Below are the code and all the weights of a small trained network. Each question names an input and a class and asks about switching units off, where a switched-off unit gives its printed mean instead of its output.

import numpy as np


def w(rows, s, z=0):
    codes = np.array(rows[::2]) - 128.0
    scale = np.full(codes.shape[1], s)
    scale[-1] = z or s
    return codes * scale


def f(y):
    return np.maximum(y, 0)


def log_softmax(a):
    a = a - a.max(-1, keepdims=True)
    return a - np.log(np.exp(a).sum(-1, keepdims=True))


def net(x, mask):
    res = np.array(x, float).reshape(1, 4) / 4 @ E
    y = f(res @ A[0][:, :-1].T + A[0][:, -1])
    res = res + np.where(mask, y, B[0][:, -1]) @ B[0][:, :-1]
    return log_softmax(res[-1] @ U[:, :-1].T + U[:, -1])


A, B = {}, {}
E = w([
[96,183,123,145,112,164,68,173,249,114],'x0',
[174,68,72,108,145,111,132,113,134,50],'x1',
[121,151,100,26,62,127,159,133,138,129],'x2',
[149,183,106,97,142,33,124,200,127,184],'x3',
],0.015)
A[0] = w([
[123,187,144,114,178,109,87,168,144,114,130],'N0',
[121,125,137,79,166,150,249,123,131,194,186],'N1',
[143,126,112,143,115,99,164,119,63,146,66],'N2',
[148,80,87,118,123,143,135,89,176,42,150],'N3',
[93,137,155,96,121,121,123,134,132,137,111],'N4',
[160,147,116,130,145,114,174,98,63,189,197],'N5',
[208,146,108,150,107,75,236,100,75,130,208],'N6',
[158,94,120,109,162,147,111,136,160,65,213],'N7',
[102,157,159,89,74,105,152,178,179,177,147],'N8',
[151,135,194,172,150,198,114,106,146,117,137],'N9',
[129,103,153,125,80,108,180,117,116,87,205],'N10',
[68,134,203,204,138,184,48,128,164,147,253],'N11',
[117,178,124,128,127,106,147,158,119,164,138],'N12',
[163,143,135,81,165,76,114,155,100,133,199],'N13',
],0.012,0.0016)
B[0] = w([
[109,169,93,149,167,110,192,125,163,189,189],'N0',
[100,130,129,80,95,147,41,149,91,134,201],'N1',
[157,127,144,148,113,95,82,95,63,172,199],'N2',
[147,61,51,43,228,177,99,153,133,67,220],'N3',
[84,195,173,91,145,113,88,116,125,163,156],'N4',
[98,113,152,148,49,86,61,85,79,183,221],'N5',
[182,66,199,170,120,60,65,164,74,105,241],'N6',
[141,170,75,89,255,127,109,166,115,62,191],'N7',
[148,197,202,98,76,225,172,95,190,121,222],'N8',
[61,109,60,158,110,129,129,115,55,42,207],'N9',
[217,102,104,122,145,138,96,101,76,100,178],'N10',
[55,178,104,194,113,104,180,65,103,62,255],'N11',
[121,175,198,136,97,107,190,140,139,186,192],'N12',
[128,121,180,127,166,102,120,213,171,157,208],'N13',
],0.0082,0.016)
U = w([
[186,153,148,168,206,71,196,192,217,213,38],'0',
[117,242,179,76,97,218,134,113,211,200,91],'1',
[211,86,29,70,211,180,58,174,163,62,250],'2',
[203,79,168,145,96,57,3,182,73,176,80],'3',
[1,156,54,237,148,149,168,69,121,77,195],'4',
],0.0083,0.0011)

Each question gives the input, the list of numbers given to net, and the class t.
The units are the neurons (one row each of A and B). Each row of codes is followed by its name. A weight is (code - 128) times the scale printed after its matrix; where a second scale follows, it is the last column's (A, B and U).
mask holds one flag per neuron, in row order. A switched-off neuron (its flag False) gives its mean, the last column of its row in B, instead of its output. The means were averaged over made-up inputs and are rounded, as every weight is.
A unit's drop is (log p(t) with every unit on - log p(t) with that unit switched off) / (log p(t) with every unit on - log p(t) with every unit switched off).
The circuit of an input: a set's keep is (log p(t) with only the set's units on - log p(t) with every unit switched off) / (log p(t) with every unit on - log p(t) with every unit switched off). Starting from the 12 units with the biggest drops (on a tie, the unit counted first), units are removed one at a time, each time the one whose removal leaves the highest keep (on an exact tie, the one counted first), for as long as the keep stays at least 0.8.
units of the circuit, in order: the units of the circuit, biggest drop first
k most important neurons: the k neurons with the biggest drops, biggest first
drop of u: that unit's drop, to one decimal
input [2,8,-1,8], class 0: units of the circuit, in order -> N13, N0
input [-3,-7,6,3], class 1: units of the circuit, in order -> N8
input [2,0,-2,3], class 0: units of the circuit, in order -> N9, N5
input [-3,-6,2,8], class 1: 2 most important neurons -> N8, N12
input [0,6,-5,8], class 0: units of the circuit, in order -> N0, N1
input [-4,-7,5,8], class 1: 2 most important neurons -> N8, N12
input [5,2,-1,6], class 0: 2 most important neurons -> N0, N1
input [-6,5,2,-5], class 2: 2 most important neurons -> N3, N7
input [0,0,0,7], class 0: 2 most important neurons -> N13, N0
input [5,5,-5,5], class 0: 2 most important neurons -> N0, N9
input [2,-4,0,1], class 1: 2 most important neurons -> N8, N9
input [6,5,-5,5], class 0: 2 most important neurons -> N0, N9
input [8,-2,-4,2], class 4: drop of N11 -> 0.5
input [-1,4,-2,-8], class 2: drop of N3 -> 0.1
input [6,4,-6,3], class 4: drop of N12 -> 0.0
input [0,-5,0,6], class 1: most important neuron -> N8
